Below are the code and all the weights of a small trained network. Each question names an input and a target symbol and asks about switching units off, where a switched-off unit gives its printed mean instead of its output.

import numpy as np


def w(rows, s, z=0):
    codes = np.array(rows[::2]) - 128.0
    scale = np.full(codes.shape[1], s)
    scale[-1] = z or s
    return codes * scale


def norm(h):
    return h / np.sqrt((h * h).mean(-1, keepdims=True) + 1e-5)


def f(y):
    return np.maximum(y, 0)


def softmax(a):
    e = np.exp(a - a.max(-1, keepdims=True))
    return e / e.sum(-1, keepdims=True)


def log_softmax(a):
    a = a - a.max(-1, keepdims=True)
    return a - np.log(np.exp(a).sum(-1, keepdims=True))


def net(x, mask):
    ids = ['ΛΞΠΦαεθμτω'.index(c) for c in x.split()]
    T = len(ids)
    res = E[ids] + P[:T]
    u = 0
    for l in range(3):
        r = norm(res)
        for j in range(2):
            rows = slice(2 * j, 2 * j + 2)
            q, k, v = (r @ M[l][rows].T for M in (Q, K, V))
            z = softmax(np.where(np.tri(T) > 0, q @ k.T / 2**0.5, -1e9)) @ v
            o = O[l][rows]
            res = res + np.where(mask[u + j], z, o[:, -1]) @ o[:, :-1]
        u += 2
        y = f(norm(res) @ A[l][:, :-1].T + A[l][:, -1])
        res = res + np.where(mask[u : u + 4], y, B[l][:, -1]) @ B[l][:, :-1]
        u += 4
    return log_softmax(norm(res)[-1] @ U[:, :-1].T + U[:, -1])


Q, K, V, O, A, B = {}, {}, {}, {}, {}, {}
E = w([
[139,101,137,166,198],'Λ',
[41,175,110,252,124],'Ξ',
[237,165,58,133,197],'Π',
[148,96,148,148,185],'Φ',
[165,82,95,150,96],'α',
[133,75,194,152,156],'ε',
[15,113,29,112,192],'θ',
[150,100,95,60,142],'μ',
[150,51,115,148,126],'τ',
[59,93,159,186,96],'ω',
],0.023)
P = w([
[94,21,186,100,117],'0',
[104,2,79,95,104],'1',
[107,33,93,114,110],'2',
[114,64,112,122,109],'3',
[111,79,133,136,117],'4',
[115,90,135,135,125],'5',
[124,106,133,141,126],'6',
[127,125,138,144,125],'7',
[134,140,146,139,125],'8',
[143,167,152,140,118],'9',
[144,193,165,140,124],'10',
[155,157,140,137,129],'11',
[163,179,150,137,127],'12',
[158,179,157,125,142],'13',
],0.0097)
Q[0] = w([
[63,152,116,58,48],'0.h1',
[180,137,76,43,226],'0.h1',
[138,54,8,144,110],'0.h2',
[141,171,135,145,254],'0.h2',
],0.0094)
K[0] = w([
[15,95,94,27,171],'0.h1',
[200,160,86,40,132],'0.h1',
[205,87,63,133,2],'0.h2',
[164,197,72,208,162],'0.h2',
],0.0088)
V[0] = w([
[198,50,134,187,26],'0.h1',
[106,143,210,52,253],'0.h1',
[71,137,67,189,231],'0.h2',
[126,171,190,183,89],'0.h2',
],0.0063)
O[0] = w([
[144,107,223,253,105,254],'0.h1',
[18,55,165,65,147,84],'0.h1',
[165,28,175,120,210,171],'0.h2',
[106,134,185,92,215,70],'0.h2',
],0.0064,0.004)
A[0] = w([
[106,115,99,175,162,20],'0.n1',
[139,94,82,99,135,103],'0.n2',
[183,117,61,10,142,4],'0.n3',
[161,117,32,140,26,213],'0.n4',
],0.011,0.003)
B[0] = w([
[143,112,128,134,86,164],'0.n1',
[75,173,204,70,116,169],'0.n2',
[150,99,202,96,9,191],'0.n3',
[96,79,192,126,185,253],'0.n4',
],0.012,0.0062)
Q[1] = w([
[111,244,107,118,127],'1.h1',
[34,154,129,214,113],'1.h1',
[74,198,139,149,103],'1.h2',
[101,105,91,104,16],'1.h2',
],0.011)
K[1] = w([
[139,163,30,152,110],'1.h1',
[142,41,116,122,77],'1.h1',
[89,88,146,185,74],'1.h2',
[141,8,143,115,58],'1.h2',
],0.015)
V[1] = w([
[167,207,183,225,90],'1.h1',
[177,2,78,117,68],'1.h1',
[18,156,108,171,209],'1.h2',
[58,190,78,126,238],'1.h2',
],0.0075)
O[1] = w([
[80,90,73,148,113,116],'1.h1',
[245,74,128,38,128,253],'1.h1',
[159,55,57,122,39,125],'1.h2',
[109,76,49,114,99,39],'1.h2',
],0.011,0.0063)
A[1] = w([
[147,156,4,156,172,179],'1.n1',
[237,252,75,55,139,50],'1.n2',
[119,132,46,38,121,114],'1.n3',
[172,119,90,126,206,2],'1.n4',
],0.013,0.0037)
B[1] = w([
[176,148,142,44,121,231],'1.n1',
[107,231,153,162,250,247],'1.n2',
[68,156,149,132,170,248],'1.n3',
[166,131,179,102,109,237],'1.n4',
],0.018,0.0012)
Q[2] = w([
[239,85,118,115,206],'2.h1',
[170,103,70,49,195],'2.h1',
[104,198,121,118,13],'2.h2',
[2,106,221,132,44],'2.h2',
],0.0096)
K[2] = w([
[118,255,116,134,21],'2.h1',
[51,194,192,97,121],'2.h1',
[112,146,22,224,172],'2.h2',
[58,49,244,193,128],'2.h2',
],0.0092)
V[2] = w([
[96,108,84,96,245],'2.h1',
[223,143,47,191,174],'2.h1',
[159,151,96,24,117],'2.h2',
[109,61,138,84,255],'2.h2',
],0.0099)
O[2] = w([
[163,222,43,157,181,62],'2.h1',
[158,94,138,172,244,69],'2.h1',
[46,108,169,71,129,54],'2.h2',
[83,121,11,203,178,254],'2.h2',
],0.011,0.0059)
A[2] = w([
[125,91,121,112,166,1],'2.n1',
[3,166,44,49,137,117],'2.n2',
[51,108,119,190,132,148],'2.n3',
[129,94,104,92,166,182],'2.n4',
],0.018,0.0054)
B[2] = w([
[135,126,122,117,164,157],'2.n1',
[175,118,6,108,51,227],'2.n2',
[66,118,155,177,131,252],'2.n3',
[94,155,107,101,138,241],'2.n4',
],0.025,0.0044)
U = w([
[70,123,115,135,157,100],'Λ',
[130,50,119,90,191,44],'Ξ',
[130,218,149,135,198,224],'Π',
[57,135,122,132,154,109],'Φ',
[254,104,126,242,114,88],'α',
[22,143,155,240,81,152],'ε',
[121,144,44,129,103,253],'θ',
[92,150,200,70,69,182],'μ',
[185,89,115,146,170,80],'τ',
[179,123,146,171,92,72],'ω',
],0.0099,0.0053)

Each question gives the input, a string of symbols that net reads in full, and the target symbol t.
The units are the heads (2 rows each of Q, K, V and O) and the neurons (one row each of A and B). Each row of codes is followed by its name. A weight is (code - 128) times the scale printed after its matrix; where a second scale follows, it is the last column's (O, A, B and U).
mask holds one flag per unit, layer by layer, with each layer's heads first. A switched-off unit (its flag False) gives its mean, the last column of its rows in O or B, instead of its output. The means were averaged over made-up inputs and are rounded, as every weight is.
A unit's drop is (log p(t) with every unit on - log p(t) with that unit switched off) / (log p(t) with every unit on - log p(t) with every unit switched off).
The circuit of an input: a set's keep is (log p(t) with only the set's units on - log p(t) with every unit switched off) / (log p(t) with every unit on - log p(t) with every unit switched off). Starting from the 12 units with the biggest drops (on a tie, the unit counted first), units are removed one at a time, each time the one whose removal leaves the highest keep (on an exact tie, the one counted first), for as long as the keep stays at least 0.8.
circuit, biggest first: the units of the circuit, biggest drop first
top k neurons: the k neurons with the biggest drops, biggest first
top k neurons in layer l: the k neurons of layer l with the biggest drops, biggest first
input ε Ξ θ μ ε Φ, target μ: circuit, biggest first => [0.n3; 2.h1; 2.h2]
input Π ε Λ, target Π: circuit, biggest first => [1.h2; 0.n3; 0.n4]
input θ ε α ε, target θ: circuit, biggest first => [1.h2; 0.n3; 2.n4]
input ε μ ω ε ε α Ξ θ ε μ Φ, target μ: circuit, biggest first => [0.n3; 2.h2]
input ε τ Π Φ, target Π: circuit, biggest first => [1.h2; 0.n3]
input ε α μ μ θ Φ, target θ: circuit, biggest first => [1.h2; 2.h1]
input μ ε Ξ θ θ τ α μ Ξ α ω Ξ Ξ, target μ: top 3 neurons => [1.n1; 0.n3; 0.n4]
input Ξ α α, target Ξ: circuit, biggest first => [0.n4; 2.n4]
input ε ε Π α Λ ε α Φ Ξ ε Ξ, target α: top 3 neurons => [0.n3; 0.n4; 0.n1]
input ε Λ ε τ Ξ α ε ω Π Φ, target Π: circuit, biggest first => [0.n3; 1.h2]
input Π ω ε, target Π: circuit, biggest first => [1.h2; 0.n3]
input μ α μ Φ α ω ε ε ε ε, target ε: circuit, biggest first => [1.h1; 0.n3]
input μ Ξ θ α Π Λ Ξ θ θ Λ, target θ: top 2 neurons in layer 0 => [0.n3; 0.n4]
input μ Ξ θ μ μ ε, target μ: circuit, biggest first => [2.h1; 0.n3; 2.h2]
input ε θ ε τ α Φ, target α: circuit, biggest first => [0.h1; 0.n4]
input θ α α θ ε ω θ θ τ α, target θ: circuit, biggest first => [1.h2; 2.h1; 0.n3; 1.n3]
input ε Λ θ ε τ α Ξ θ θ Ξ Ξ ε ε, target Ξ: top 2 neurons => [0.n4; 0.n2]
input α τ ε, target α: circuit, biggest first => [0.n4; 0.h1; 2.h2]
input θ μ Λ, target μ: top 3 neurons => [0.n3; 1.n4; 0.n1]
input ε Π Λ ε Ξ ε μ Π Λ, target Π: top 3 neurons in layer 0 => [0.n1; 0.n3; 0.n4]
input Ξ ε ε Ξ Ξ α α Π Λ τ Ξ α Ξ, target μ: top 2 neurons => [1.n1; 0.n4]
input τ Ξ Π Π ε Λ α Ξ ε ε Ξ Λ, target Ξ: top 2 neurons => [0.n4; 0.n3]
input ε α ε ε θ Ξ α θ θ τ ε, target θ: top 2 neurons in layer 0 => [0.n4; 0.n3]
input ε ε α α, target ε: top neuron => [0.n4]
input Π ε μ μ ε τ ω Ξ Φ, target Ξ: top neuron => [0.n4]
input μ μ α, target μ: top 2 neurons in layer 0 => [0.n3; 0.n2]
input ε α Φ, target α: top 2 neurons => [0.n4; 2.n3]
